Below is a small trained network, with its code and all its weights. Each question gives an input and a class and asks what happens when units are switched off, that is, made to give their printed mean instead of their output.

import numpy as np


def w(rows, s, z=0):
    codes = np.array(rows[::2]) - 128.0
    scale = np.full(codes.shape[1], s)
    scale[-1] = z or s
    return codes * scale


def norm(h):
    return h / np.sqrt((h * h).mean(-1, keepdims=True) + 1e-5)


def f(y):
    return np.maximum(y, 0)


def log_softmax(a):
    a = a - a.max(-1, keepdims=True)
    return a - np.log(np.exp(a).sum(-1, keepdims=True))


def net(x, mask):
    res = np.array(x, float).reshape(1, 4) / 4 @ E
    u = 0
    for l in range(2):
        y = f(norm(res) @ A[l][:, :-1].T + A[l][:, -1])
        res = res + np.where(mask[u : u + 14], y, B[l][:, -1]) @ B[l][:, :-1]
        u += 14
    return log_softmax(norm(res)[-1] @ U[:, :-1].T + U[:, -1])


A, B = {}, {}
E = w([
[101,182,77,94,22,238],'x0',
[81,44,194,117,121,183],'x1',
[117,121,81,254,139,160],'x2',
[44,146,93,115,148,113],'x3',
],0.0067)
A[0] = w([
[157,165,175,141,72,155,98],'0.n1',
[141,64,189,131,75,153,2],'0.n2',
[125,159,114,174,143,132,144],'0.n3',
[247,113,152,146,104,168,112],'0.n4',
[68,129,141,130,153,104,143],'0.n5',
[88,117,148,135,117,148,152],'0.n6',
[179,178,112,117,152,149,54],'0.n7',
[119,140,139,47,169,140,29],'0.n8',
[94,65,78,176,122,147,79],'0.n9',
[143,150,90,137,100,101,44],'0.n10',
[36,133,49,98,145,139,45],'0.n11',
[89,175,99,106,103,148,130],'0.n12',
[128,136,142,126,190,76,139],'0.n13',
[144,108,77,115,117,74,144],'0.n14',
],0.013,0.0028)
B[0] = w([
[177,68,107,124,138,127,199],'0.n1',
[66,166,159,189,105,94,206],'0.n2',
[142,134,146,27,172,206,205],'0.n3',
[28,146,12,23,174,15,240],'0.n4',
[88,111,97,159,84,41,211],'0.n5',
[105,125,177,171,119,120,202],'0.n6',
[61,183,168,194,92,172,185],'0.n7',
[190,181,189,27,237,226,199],'0.n8',
[185,172,178,70,183,178,235],'0.n9',
[105,113,253,242,112,81,175],'0.n10',
[55,118,72,79,140,57,237],'0.n11',
[253,21,133,165,93,92,239],'0.n12',
[216,49,109,133,65,118,254],'0.n13',
[66,126,220,167,111,149,193],'0.n14',
],0.0069,0.0052)
A[1] = w([
[137,191,108,191,212,189,121],'1.n1',
[123,162,91,128,250,212,139],'1.n2',
[34,112,139,109,138,111,119],'1.n3',
[148,64,160,43,87,87,252],'1.n4',
[152,203,183,86,137,121,78],'1.n5',
[92,138,86,98,160,101,32],'1.n6',
[92,246,151,190,115,76,138],'1.n7',
[75,163,199,176,95,116,133],'1.n8',
[102,129,127,91,74,142,137],'1.n9',
[155,176,132,115,105,105,118],'1.n10',
[113,136,107,109,66,174,140],'1.n11',
[113,73,85,191,116,111,209],'1.n12',
[108,145,102,91,23,170,161],'1.n13',
[213,186,101,155,145,61,107],'1.n14',
],0.011,0.0039)
B[1] = w([
[156,141,200,42,214,161,153],'1.n1',
[192,191,136,32,160,209,163],'1.n2',
[137,255,113,113,78,76,173],'1.n3',
[131,171,71,193,119,182,249],'1.n4',
[122,164,141,70,209,245,151],'1.n5',
[221,231,45,178,102,76,147],'1.n6',
[62,163,177,155,92,157,161],'1.n7',
[43,175,181,245,21,218,162],'1.n8',
[176,123,192,146,171,99,155],'1.n9',
[76,104,171,95,150,112,145],'1.n10',
[199,110,131,171,187,6,152],'1.n11',
[186,160,136,29,117,160,183],'1.n12',
[96,36,186,142,164,58,168],'1.n13',
[41,94,168,131,82,152,170],'1.n14',
],0.0067,0.012)
U = w([
[181,154,172,30,205,203,183],'0',
[203,7,129,165,109,65,194],'1',
[24,168,218,181,79,129,154],'2',
[121,196,58,90,124,42,164],'3',
[158,169,74,168,88,202,184],'4',
[66,74,81,134,142,176,4],'5',
[88,84,77,144,128,190,1],'6',
[44,71,65,127,142,162,25],'7',
],0.015,0.0062)

Each question gives the input, the list of numbers given to net, and the class t.
The units are the neurons (one row each of A and B). Each row of codes is followed by its name. A weight is (code - 128) times the scale printed after its matrix; where a second scale follows, it is the last column's (A, B and U).
mask holds one flag per neuron, layer by layer. A switched-off neuron (its flag False) gives its mean, the last column of its row in B, instead of its output. The means were averaged over made-up inputs and are rounded, as every weight is.
A unit's drop is (log p(t) with every unit on - log p(t) with that unit switched off) / (log p(t) with every unit on - log p(t) with every unit switched off).
most important unit: the unit with the biggest drop
top k neurons: the k neurons with the biggest drops, biggest first
k most important neurons of layer l: the k neurons of layer l with the biggest drops, biggest first
input [5,-6,-7,7], class 0: top 4 neurons	0.n8; 1.n5; 0.n4; 0.n5
input [0,-1,-2,2], class 4: top 3 neurons	1.n4; 0.n9; 0.n3
input [6,5,7,8], class 3: top 2 neurons	0.n11; 0.n13
input [-5,-1,-5,-7], class 3: top neuron	0.n4
input [8,-3,-7,4], class 1: 3 most important neurons of layer 0	0.n12; 0.n9; 0.n3
input [-5,4,6,2], class 0: 2 most important neurons of layer 0	0.n9; 0.n12
input [7,-2,7,-7], class 0: top 2 neurons	0.n13; 0.n5
input [-6,2,-6,-7], class 3: 4 most important neurons of layer 0	0.n4; 0.n9; 0.n12; 0.n3
input [8,-4,7,-7], class 1: 2 most important neurons of layer 1	1.n13; 1.n11
input [1,8,-6,0], class 2: top 2 neurons	0.n2; 0.n9
input [-1,1,7,8], class 3: top 3 neurons	0.n11; 0.n5; 0.n8
input [2,-8,-8,4], class 0: top 2 neurons	0.n8; 1.n5
input [6,-3,0,6], class 1: top 2 neurons	0.n12; 0.n4
input [6,-7,-3,4], class 2: 2 most important neurons of layer 0	0.n10; 0.n13
input [-8,-7,8,-1], class 0: 2 most important neurons of layer 1	1.n1; 1.n12
input [-8,-3,-4,-1], class 1: most important unit	0.n13
input [6,-2,-1,8], class 3: 2 most important neurons of layer 0	0.n11; 0.n13
input [-7,4,1,-8], class 3: top 3 neurons	0.n4; 0.n12; 0.n2
input [-7,0,-4,4], class 1: top 2 neurons	0.n13; 0.n4
input [3,3,0,6], class 3: most important neuron of layer 0	0.n11
input [-3,-7,-6,2], class 2: 4 most important neurons of layer 0	0.n14; 0.n3; 0.n7; 0.n9
input [6,3,5,-6], class 1: 2 most important neurons of layer 0	0.n8; 0.n11
